Rows near named flat spaces through zero (a row that begins with a name and a colon came from that space):
z48z648: [ -57    1   78 -159   91   31  108  -14   11  105   24  -56 -112 -121
  108    2  -22   -9  -24   42  163   78]
z48z648: [  36  124   20   49  102 -137   64 -153   24  -33   57  -92 -148 -234
  -36 -211  136  -96   25  -81  200  101]
z208z509: [  53   72  137  -33  -13   19  131   82   12 -141 -144    8  147  230
 -170  137  -78   31  -39  117 -102   86]
z48z648: [  62  148  131  -25   64  -12  216  116  -20 -144  -71  -37  158  349
  -91  222  -50   91  -35   46  -76  -35]
z997z880: [  51   80  -29  -38  -91  -26   30  -24  -59  -40  -64  106   28   16
    1   29  -33  119   58 -119  116 -104]
z904z317: [ -54  341  180 -213   32  -52   41  346  -59  -33  107  306 -287  -56
  110 -172  177   63 -145 -148  214 -137]
z997z880: [ -45   38  -65 -120   66   -7   15  144  -28   89 -141  116   -1  133
   12  105  -69   15 -170   76 -210  -72]
z48z648: [-101  164   24 -254   55   20  146  323  -95  144   37  202 -114  102
  217  184  -23  206 -128   18  141 -102]
z208z509: [ -15  -99 -168 -107 -100   16  -25  123  -83   80 -113  204   48   42
   89  150  -20  227  -45  -11 -227 -204]
z904z317: [ 148  -44   98   37  125  -12    7 -213   45 -122   52 -173   79    1
  -55  -98  -85  -85   69  -61   22   37]
z48z648: [-111    9 -101  -23  -25  -71 -109  229  -51  199  -80  101 -122  168
  -30    8   54   51 -168  100 -174   58]
z784z480: [ 129 -197 -321   26   26  -91 -224 -354 -108  295  -47  -67  201  -96
  133  -78 -211   17   59 -151 -188 -126]
z997z880: [ 178  -89 -164  -71    7 -124 -246  -11 -108  115  188  142  156  -51
  170 -154   78  232   49 -212 -278 -217]
z784z480: [  62  -97  124 -151   61   85   30  -76  -60  110  254  -82 -180 -329
  335 -197 -102  166   91 -207  366  -84]
z48z648: [  39   45  -92  132 -154  -29 -138  -66   13 -128  -78   95   80  -46
 -175  -23   30   25   52   -8  -79  -57]
z997z880: [  62 -152  157   34   38   87 -118  -97  152 -240  139  -48  -93 -233
  -82 -231   75 -165   73   14   36  110]
z997z880: [ -23  134  -84  -33   24  -41  -13   47  -20   12 -146   88  197  363
 -120  268  -60  -33  -65   96 -188  -76]
z904z317: [  73   62  -16  322   -6 -131   76 -230   70 -197 -159 -138   92  -93
 -345 -123   38 -296   26  123  -12  327]
z904z317: [ -28  327  -81 -206  -44  -88   46  326 -242  202   11  329   86  294
  199  253  -35  354 -115 -107  -10 -348]
z208z509: [  49  128  -80  -12  107 -167   37   62 -130  188   15  -23  -34   16
   94  -80   15  157 -125  -82 -118  -89]
z208z509: [ -46   10  -50 -109 -149   45  -62  234  -63   14 -213  224   16  324
  -56  175  -65  177 -101   -4 -219 -202]
z784z480: [ 184 -229    3  185   32  -48 -164 -283   80 -203  101  -80  133 -272
 -148 -265   89 -182  113   13 -227  127]
z997z880: [  65   20  -42  164   50  -66    4 -111   20  -60   85 -102  103  -32
  -27  -61   55 -104   60  -38  -21   47]
z997z880: [ -31 -119  330  -38  -26  260  306  111  169 -330   -4 -113  -22   29
  -53  143  -65  -76   89  149  255  236]
z48z648: [ 167  -72  288  -10  -89   82  -53 -148   42 -319  196   54  -11 -214
  -32 -255   58  -53  225 -175  278   15]
z208z509: [  97  -26  -70 -267 -124   62   23  211 -256  240  -55  159  210  420
  280  320 -318  592    0 -181  -84 -393]
z208z509: [ -35  156   30  -54   89  -68  118  214   33  -17 -132   40  -98  143
  -60  -42   72  -52 -181    6 -126   44]
z48z648: [ 100 -306  -75  258   -3  -27  -98 -342  116 -135   87 -178   81 -394
 -103 -251  131 -244  159   41 -131  224]
z904z317: [  65  315  -62 -188    9 -129  145  120 -268  220   43  112   78  303
  242  240 -121  462    6 -241  220 -346]
z208z509: [ -45   83   57 -141  108  -39   69  167    3   53   74   87 -201 -221
  122 -153  137   19 -129   -9    8    9]
z784z480: [  67  -90    1  -64   24   11 -269  -47   77  -74  143   53   16   -6
    2 -147  109  -30   58 -113 -161 -135]
z997z880: [  18   81  222 -164 -127   89  -76  -24  136 -382 -129  217 -176  -60
 -201 -158  162  -99   64 -169   73 -201]
z208z509: [-125  124  126   60  122   39  356  199   87    5 -125 -308  -71  344
  -47  186  -38  -59 -122  118   71  195]
z208z509: [-121  212   48  -69 -216   35  187  253 -161   47 -121  220  -61  146
   16  280  -66  275  -26   61  278  -74]
z784z480: [  67  -44  -61 -197   11   39  -36   21 -147  209   73   88  131   90
  282  103 -193  232   21 -153   -5 -247]
z784z480: [   5   -9  106  -95  -77   38 -246   92  -13  -11  155   89 -137  115
   19 -100   51  139   51 -121   94 -138]
z784z480: [  77  -65  244  -92   23  135  214  -66   51 -198  -38 -108   92   58
  -39  118 -139   19   87   50  129   70]
z997z880: [ -74   98   12  -33   -2  -28   18  239  -23   55  -34   57    6  233
  -26  103   82   68 -118   73 -189  -37]
z48z648: [  29 -298 -142  132  -11  120  150 -246  113  -42   31 -257  284 -128
   67  225 -100  -34  219  122   28  194]
z48z648: [  57 -110   93    7  167   20  193  -27   65  -68  171 -197   37 -124
  101    1   47    1   49   66   35  163]
z48z648: [   1   86 -110  -35  -33 -122 -232   82  -67   88 -155  204  -78   51
 -141 -118   21   38 -178   14 -288 -105]
z904z317: [  53 -155   92  103 -108   89   -2 -102  106 -258 -161  -46   82   85
 -236   -2  -29 -136   76   49 -110   87]
z784z480: [ -37   95   38  125  104  -86   97  -94   -4   79   83 -171  -76 -142
   -8  -99   46 -159  -13   67  188  216]
z208z509: [  61  153 -291  -48  163 -328 -245 -100 -177  399  108   99 -127 -152
  168 -302   87   42 -115 -217  -43 -103]
z904z317: [-93  -1  42 -48 -58 115 132  58  76 -43  28 -69 -13 122  44 217 -15  53
 118  33 300  83]
z997z880: [  59 -134 -119  261   45  -68  138 -413   68  -17 -103 -314   27 -461
  -80 -192   -9 -207   76   27    6  216]
z997z880: [  77 -147 -159   13 -146   41  -92 -150   22 -136 -254   93  273  170
 -185  223  -99   71   78   37 -327 -161]
z48z648: [ -39  -51  -88  -25 -143  107   -9   45    4   23  -83   45  205  260
   36  255 -100   62   86  -22  -36  -98]
z48z648: [-149  175  211 -170 -105  166  223  270   23 -138  -20  126  -81  248
   24  319    5  115   35   51  342  -63]
z904z317: [-136  -46 -136   55  -18    5   78 -121   89   53 -200  -75  -75 -133
  -77   47   39 -197  -22  104    6  122]
z904z317: [ -20   72  111   50   42    7  229   96   75 -251 -264   15  102  261
 -284  202   23 -169 -117  223 -247  106]
z997z880: [ -36  251 -176  -11  -72 -101  144  177 -234  300 -161   58  159  440
  129  296 -190  258  -88 -105   17 -188]
z48z648: [  60 -134 -146   89   -4   17   67  -16  -39    2 -111  -21  238  122
   18  169 -114   44  -21   41 -315  -84]
z48z648: [   8  -31   -3  385   17 -105  -99 -387   26   85  362 -327 -197 -636
   14 -428   84 -238  207    8  602  456]
z208z509: [ -64  403   32  -41   69 -192   50   31  -81  158 -120   32 -283  -74
  -39 -247   65  -85 -181 -146  200  -31]
z784z480: [   4 -151   71  -38   52  137  128 -112   77  -31   40 -165   99  -74
   84  100 -112  -58   90   65   87   96]
z997z880: [-112   88   25 -101   39    7  116   46  -18  100 -150   29  -40  108
  -21  139  -44  -97 -100  110   24   38]
z208z509: [  40  -92   76   42   30   18  -21  -63   96 -157  -80  -53  113  165
 -203   37   11 -174   14  121 -174  139]
z997z880: [ 116  -83 -204  -23  -47  -68  -82  -46  -75   10  -90  141  157   17
   71  -14   31  132    2 -196 -374 -322]
z784z480: [  -4 -143 -117   -9  -23   35 -161  133  -28   85   38    3   97  289
   41  174  -40  216  -27   37 -301 -163]
z904z317: [-180  389   94   99  -65  -31  317  235  -14 -108  -67  104  -95   77
 -114  214  112  -84  -55  163  382  176]
z784z480: [ -69 -113  116  184  131   55   84 -144  166  -49  290 -364 -247 -422
   72 -231  137 -194  103   65  359  316]
z904z317: [ 10   0  34 -77  36  52 119  96  -9 -26 141  12  25   9 175  98  19 124
  57 -59 120 -66]
z904z317: [   1  -38 -331   27  142 -253 -461 -206 -100  358  -14   56 -172 -145
   11 -325   88 -108 -182 -112 -405 -229]
z784z480: [ -22   58  207 -125   53   42  268   89  -84   73  116  -88 -159  -54
  197   25  -52  161   19  -43  382   53]
z48z648: [  -1   93 -233  229 -137 -238 -597 -160    7  -15 -148  246 -173   -8
 -391 -406  206 -302  -83 -102 -265  -75]
z784z480: [ 127 -199  -20  112  -14   67  200 -210   -8  -47  -72 -167  305 -152
  -20  137 -253   22  106  172    0  253]
z784z480: [  80 -267   39  275 -265  154  -97 -202   92 -350  -17  -43  331  147
 -267  184  -36  -93  291  113  -60   94]
z904z317: [-184  331   97   18  -92 -141  127  203  -48  -10  -70  176 -421 -140
 -127 -134  289  -39 -108   27  353  122]
z48z648: [ -61 -246 -193   55  147  -53 -226 -178   97  221  132 -152 -158 -336
   90 -255  102 -214  -25   55 -100  181]
z997z880: [-124   74  331 -163   22  196  358  202  141 -251  -11  -18 -172    2
  -10  166   41  -47   12  139  361  165]
z208z509: [ 221 -267  -80   88  -84  113 -183 -296   45 -186  146  -31  374 -154
   49   -3 -119   56  260 -119 -154 -158]
z904z317: [ -44  104   53  -79    5  -63 -223   76  -53  109  103   68 -172  185
   -9  -87   73   46  -34  -85   77 -107]
z997z880: [  21 -233  132  -75   32  151  -79   17  129 -170  235   11  -52 -151
   86  -70   85  -47  114   19   62   57]
z784z480: [ 123 -137  187   59   69   27   25 -282   39  -82  230 -215  -57 -392
   55 -275  -14  -88  171  -53  304  201]
z208z509: [ 164  288   -1  100  -32 -176  282 -167 -287  127   89  -32  175 -145
  137   50 -189  258  127 -125  491   48]
z208z509: [-231  234   64 -113  116  -71  160  325   17  139  172   96 -446 -205
  154  -87  260  -36 -141   86  424  225]
z904z317: [ -16  196 -241  154 -106 -209   78  -33 -115  161  -17   70  -34 -286
   24  -80   96  111   28  -38  246  153]
z208z509: [-158  206  -52 -181  -78   15  -32  367 -110  243   34  143 -132  361
  185  215  -10  318  -87  -91  141 -232]
z208z509: [-109  280 -179  170   -1 -256  -83 -170 -101  255 -180  -19 -236 -136
 -180 -176   21 -175 -129   35  206  152]
z784z480: [ 136  197  -63  -55 -116 -221 -176   89 -208  -13 -126  418   -2   62
 -103 -193   97  128 -103 -200 -224 -260]
z904z317: [ 182 -162  -84  229  -51 -117 -264 -223   10 -148    2   -8   92  -12
 -191 -279   86 -134   85 -136 -268  -13]
z784z480: [-195  220  -17  -23  -49  -32  120  181  -16  114 -265   24  -89  318
 -159  236  -17  -28 -155  171   33   81]
z997z880: [ 182 -308   78  117   12   10 -359 -462  134 -155  412 -137 -149 -691
   42 -592  151 -189  302 -197  285  155]
z904z317: [ -73  139 -104   66 -110  -15  187  106 -101   52 -298   26  115  328
 -102  338 -140  133  -88   89  -91  -95]
[  45  -18  -49  131   18   10  150 -189   80 -135 -105 -165   94  -85
  -91   54  -60  -79   73   20   47   79] -> z784z480
[  98 -152   74 -136  -56  145 -127   94   -9  -68  182   72  146  203
  125  136 -130  251  130  -63   28 -130] -> z997z880
[ -23 -316   84 -148   50  241  -60   39  121  -16  164  -91  -16  -59
  194   50  -87   40   65   37  -23  -23] -> z48z648
[ 243 -523  -48 -115   32  212 -171  -44   79 -147  148  -34  536  260
  174  188 -128  160  164  -71 -670 -277] -> z208z509
[-241  -21   74 -199  -38  275  158  413   10  186   19  -47   56  549
  182  597 -255  241  -45  255  187   44] -> z48z648
[ -16  -25 -172   15   66  -37 -269  -65   -1  151  251  -18  -65  -85
  154  -62   43   65   52  -92   64 -132] -> z997z880
[-268  158  129 -262  -30  193  310  566  -10   85 -212  128  -96  469
   66  502 -125  209 -242  256    5  -37] -> z784z480
[  38  -80 -332  132   -8 -189 -359  -47  -79  252  139   76  -36 -180
  112 -290  153   31  -34 -165 -263 -111] -> z997z880
[ -90  171  -60  -90    6 -120  278   31 -170  235 -168   49 -179  -48
  118   69  -27   94  -88  -47  263    4] -> z208z509
[ -49 -178  -89   19   17   64   96  -38   37   98   21 -157   15  -80
  120  101  -36   53   47   63   14   82] -> z784z480
[ -97  149  118 -194  -57   53   62  235  -39  -14  -93  196 -164  136
   14   88   17  103  -99  -17   83 -148] -> z48z648
[  20 -111   33  -93  -43  119  -13   59   16    1   34   -4  101   90
   81  112 -111  129   52    7  -15  -33] -> z48z648
[ 14 158 134 -28  35   4 195  19 -24 -19  93 -76 -81 -96  96 -31 -37  67
  45 -74 377  69] -> z208z509
[-121  -31  182 -133   77  164  213  265   74  -29  131  -85  -72  176
  153  218   25   64  -12  102  135   53] -> z784z480
[  89 -292  131   83 -123  269   10 -159  147 -298  129 -145  289  -12
    0  148 -101  -22  285   21   36   12] -> z48z648

Rows near named flat spaces through zero (a row that begins with a name and a colon came from that space):
z68z125: [ -35  118   81  237   71 -106  -42  -49 -135  -38  -30  158  172   46
  -46   70    2  371   98  155  -13  176]
z819z441: [  48  -82  -94  342  223 -142  134   31   99  105 -177   39   63  -71
 -309  306  -77  330 -153   74   52  124]
z726z264: [  44  305   34  242  135  118 -221 -154  -79 -228 -126  -87  158   57
 -111  -45 -185  411   74   48  -56   15]
z68z125: [-198 -161   46  -31 -210   97   44   13  -14  131    3  187 -138 -326
  174  255  105 -367 -287  -73   97  251]
z726z264: [-115 -241  -29 -160 -197 -205  381   86  -72  148   37  181  -86 -312
    6  151  305 -341 -348   23  125  152]
z726z264: [ -15    9   86 -280 -250  205 -321   46   53  -49   89 -264 -131  308
  402 -494  -91 -327  309  -63  -58 -349]
z819z441: [ -96   19  -23  -26 -148  -71   -3   50  125  204   34  221  211 -207
  134  122   37  -67  -99   15  -49  321]
z819z441: [-176  -69  177  -96 -251   60 -103   40  -42  248   91  198  -59   99
  325  -52  217 -195  269   64   92  117]
z146z518: [  60  -87  -68   41  -49 -230  253   16  -64   80   12  112  -35 -177
  -64  242   85 -103 -330    1   19  222]
z146z518: [ -79 -126   -8  220   68 -102   47  -87 -119   34 -104  102 -166  -51
 -167  169   41   96 -162   63  147   97]
z146z518: [-167 -192  -36  240  201  -10 -150  -46   81  195  -38  166  -78 -112
 -144  162  -31  172  -14   32  166   87]
z819z441: [-212   -9   81  121  -33  135 -141 -126  -45  242  -67  133 -157  -36
   39  113  165   44   76   71  150  120]
z726z264: [ -10  114  -15  182 -136 -102   69  -59   -5  210  -81  180   36 -157
   18  245  163  104  -93   61  -16  294]
z68z125: [  88  -50  -75  -38  162 -113  100  -53  -51   -2   92  -77 -107 -119
 -155  -77  111    6 -111  -16  140 -164]
z726z264: [   9 -133  -97  -54  -10   30  188   84  185   84   91   64 -100 -266
   94  251  -99 -318 -300  -86  -87  137]
z819z441: [ -18  119  103  324  193  136 -153 -143  -32  180  -90  -47 -175  126
 -107  -45  202  419  394  152  229 -204]
z819z441: [ 120 -158  -54   77   -6 -227  322  106  -30  105   20  127  -44 -127
  -56  436   67 -108 -311  -42  -56  256]
z726z264: [   3   69  -29 -130 -227  -60   48  139  254 -116  -42   79  360 -144
  216   23 -122 -192 -239  -13 -195  237]
z146z518: [ 100   51  -13 -158  105   31  -28   25    1 -210  123  -67   82  153
  -26 -197 -165   -7  164  -62  -96 -144]
z146z518: [  30 -264 -116  240  243 -238  237   58   39  -45 -162   14  -35 -101
 -374  254  -35  176 -322   46  118    0]
z726z264: [-238 -402  241  156 -149  -75  -32  134   50  455   61  345 -233   52
  372  291  362 -219  121  149  277  210]
z146z518: [ -64   13   91   86   38  135 -214  -44  -33   47  -12   23  -83  190
   31  -72   23  137  342   13   53 -101]
z146z518: [ 146   68  -54   15  -37   93   92  129  139  111  -66 -168   31   87
   -1   86  -77   37  139  -60 -173  -81]
z819z441: [-133 -101  -31  -68 -162  103  155   71  149  133  -95  138  -43 -220
   41  282  138 -231 -153  -66  -59  149]
z819z441: [ 406  387    4  156  265   19   22 -207 -315 -367 -158 -569 -120  308
 -363 -256   65  489  122   25   53 -527]
z819z441: [-251 -151  136  103 -174  208 -202   18  213  307    2  266 -164  -34
  383  242   20 -281   55   32   75  283]
z146z518: [ -62   43  181  148  -92  -43 -159   77   99  177   38   41  104  204
  411  -49   57  121  188  253  -40   81]
z68z125: [  65  217  -76  -13   93   91 -229  -43  161 -257  -32  -38  280   61
  -59 -144 -307  181   94  -77 -198   -7]
z68z125: [  22  -64  -18  253   80 -218  172  -49  -74  176 -104  169  -74   -1
 -229  252  197  232  -31  105  132  151]
z68z125: [  27   -7   80   34  106 -119  -73  -96 -238  -66   48  -50 -143  277
 -109 -314  196  235  339  114  173 -309]
z819z441: [ 100  361   32  232  239   21 -306 -127  -43 -213  -56  -83  321  232
 -150 -249 -203  638  354  113  -77  -84]
z146z518: [ 157   37  -97   -8   83   14  257  -18  -41    8  -25 -105 -101 -151
 -215  209   34  -50 -200 -108    3   -1]
z146z518: [ -29   35  128  344  -55   23   84   -4    7  352 -143   32 -147  -21
   87  253  315  204  104  195  157   68]
z819z441: [ -41 -163   19 -298 -222  144   31   20   42   47  192  -78 -362 -122
  372  -81   36 -676 -199 -122   36  -95]
z146z518: [ 145  -36   10 -168   -4 -219  176   81 -150 -183  106   75  122  149
 -114 -112   85    2  143  -46  -24  -60]
z146z518: [ -33 -124 -102 -127  -15   56  176  -35   34   51    8    9 -174 -318
  -69  247   23 -365 -448 -147   63  129]
z819z441: [ -39   76  -33   83  -17   64  125  -45   11   83 -114  -51  -33 -169
  -65  142   48   37 -190   52    5   74]
z726z264: [ 169  233   -2  486  238    2 -213 -118  219   53 -195 -210  -70  397
  -32  -76 -154  562  292  255  -54 -191]
z726z264: [  79 -118  -12 -105 -170  112 -142  113  303  157  108 -140 -223  214
  442  -67 -254 -461   33  -65 -137  -50]
z68z125: [ 243   34 -148   16  146 -355  469   77 -145 -393  -69  -69  267 -147
 -370  180 -111  172 -492    5 -168   88]
z726z264: [  62  154  106   38   89  102   -8 -112 -253 -234  -32 -156  -96  108
 -106 -146  135  195  167   32   82 -263]
z68z125: [ 122  -54   -4  -30  -82    0  -54   91   23   -7  -10 -183  -98  221
   87 -121  -66  -76  154  -61  -68 -206]
z726z264: [-129  161  -84  -65  -87   29 -162 -185 -108  -70   26   98   72 -186
  -46 -175 -146  -13 -114  -37  -17  165]
z819z441: [ -34    1   11  -15   63  133 -164  -93  -19   -1    7 -144 -197  131
   -4 -227  -31   -4  162    5   97 -243]
z726z264: [ -14   67  -21   43  -40   11  111    4   16  -57  -45   81   94 -218
  -16  188   17    5 -189  -16  -76  157]
z819z441: [ -15  -87  -11 -101 -105   88  -54   60  230   93   89  -17  -90  -78
  271  -35 -100 -358 -100  -48    6   18]
z726z264: [-204 -302  -10  134   55  -71   59   -7   50  249   -6  278 -165 -231
  -40  342  100 -130 -256   22  192  259]
z146z518: [  85  179   31  340  315 -207 -124 -124 -208 -198 -178  -81  210  292
 -410 -200   45  805  296  210   93 -204]
z68z125: [ 240  145  -54   15   42  -26   95   63  176    2  -19 -199   98   45
   -3  -58  -32   65   29    2  -56 -124]
z68z125: [ -16  138   74  357  -75   72  -22  -26  206  318 -213  -84  -69   22
  181  158  117  191    1  241   56   79]
z726z264: [ -46  139  -41   68  220  -26  -10  -98 -187 -182  -61    1  217  -93
 -372 -107   -4  438   59   38   38  -68]
z146z518: [ -77  -62   31  165  -99 -176  110   38   12  148 -145  110   56  -69
  -32   77  239  142  -48  155  116   81]
z68z125: [  85    4  -99  -88   65  -29 -228  -22   43 -224  -15 -186   35  290
  -93 -358 -315   46  136  -74  -89 -237]
z819z441: [-231  -26   73  197  -46   42  -45  -78  -44  309  -34  260  -62 -173
   61  247  162   87  -16  117  117  294]
z68z125: [ 198   -1  -47 -341  -43   78   92  139  100 -173  118 -262   18   63
  106 -156  -76 -316  -15 -178 -152 -259]
z68z125: [ -55  -62  114   89 -239  102 -128   41   48  108 -104  -53 -185  158
  295   36   48 -165   74   34    1  -17]
z146z518: [  80  192   -9   28  104   88   -4 -126  -74    7   27  -64  -39  -42
  -99   -1   49  124   55  -17   32  -32]
z146z518: [-146  124   48  -82  -78   40 -298    9    3  -27  -30   20  294  194
   38 -398  -44  256  413   76  -58 -100]
z726z264: [ -79  112   58  -28    3  110 -215  -32 -146 -158  -14  -65  165   48
  -20 -208 -111  171  151  -15  -21  -68]
z726z264: [  86  198    2   11  -13  -33  -64    6   52 -132  -59  -49  263   95
  -11 -124  -71  198   97   38 -108    3]
z819z441: [-285 -109    5  218   57  -14 -118  -54   45  230  -65  362   78 -248
  -97  241  100  201  -13   66  126  293]
z68z125: [ -86 -119  -92  -88  -52    2   62   45   81   20   -6   90   55 -288
  -27  178  -66 -216 -326 -118  -25  181]
z68z125: [  76   18   -4   44   25  -73 -154   21   69   16   25   31  105  198
   29  -68 -146   85  160  -11  -38   52]
z68z125: [  25  111   10  177   51   42 -261  -58  136    4 -100  -37   38  235
   46  -46 -119  231  196   57  -83  -28]
[  5  77  41  80  -3  -9  44   2 -71  52  25  26  27 -32  22   8  82 140
 104  70  -8   4] -> z726z264
[ 152   -8  -51  -52   49  -46  277   50  -92 -112    3 -109   -3 -223
 -171  126   98  -64 -235 -105   43  -68] -> z146z518
[  55   48   29   20  -54  -36  104  -63 -272 -168  -64 -126 -101  -84
  -87   13  142   17 -175  -23   53  -94] -> z819z441
[ 129  134 -140  -15  112  -92  210  -17  104  -81  -10   -9  178 -267
 -207   69   11   92 -226  -28  -41   45] -> z726z264
[ 100  113    5 -125   87  -61 -254  -15  -54  -56  224  -90   99  346
   70 -527 -171  170  495   34  -55 -254] -> z819z441
[   6  241  -47   55  121  148  -33  -52  200   98    1   62  213 -178
  -68   54  -36  200   96   12  -39  110] -> z68z125
[  94   46  182  -80 -169  239 -134  -39  -69   -9    7 -261 -377  331
  298 -207  163 -256  298  -26  106 -343] -> z819z441
[ -36   42   84   76  -20  168 -250  -97  -28  -75  -20  -86 -176  170
  157  -99 -121  -44   98    5   23  -80] -> z726z264
[ -18   66  -42  -53  -87    5  -80   36   72  -78   -1  -67  144  -43
  109 -137 -163  -24  -72    6 -133    5] -> z146z518
[ 56  37  36  86 161 -73  20 -38 -61  65  73  20   2  76 -66 -21  61 190
 124  91  90 -21] -> z819z441
[-206 -218   94  161   78  -44 -122  -71 -190   30  -14  135 -155   13
  -10  120   -6   27 -132   80  184  127] -> z146z518
[-237 -143   36  -86 -147  -91 -134   37   57  -48   -9  158  134  -62
  147 -192   12 -108  -71   83   59   60] -> z146z518
[  34 -160   45 -382  -87   91  141  106  -85 -120  217  -20  -90 -117
  164   65   21 -541 -198 -217   -6    2] -> z146z518
[ -42   27   -1  -42  -95   30   28  113  160  -73   16   -3  161  -75
  191  -63 -124  -63  -46   57 -164   19] -> z726z264
[ -31  288  -44  268  132  -44 -290 -111  105   13  -88   30  320   97
  -86 -221 -207  570  248  185  -83   58] -> z726z264
[ -27  123  -57  187   -7  232 -365 -100  305  167 -130    8  -62  174
   64    7 -272   76  245  -47  -73   72] -> z68z125
[ -56   33  -25   13 -107  -80  -23   11  125   51  -32   50  108  -56
  119  -60   -8  -11  -89   92  -49   92] -> z146z518
[ 120  183  -76 -106    8  149 -199   27  129 -100   23 -185  175   76
   40 -155 -268   35  130 -141 -214  -94] -> z726z264
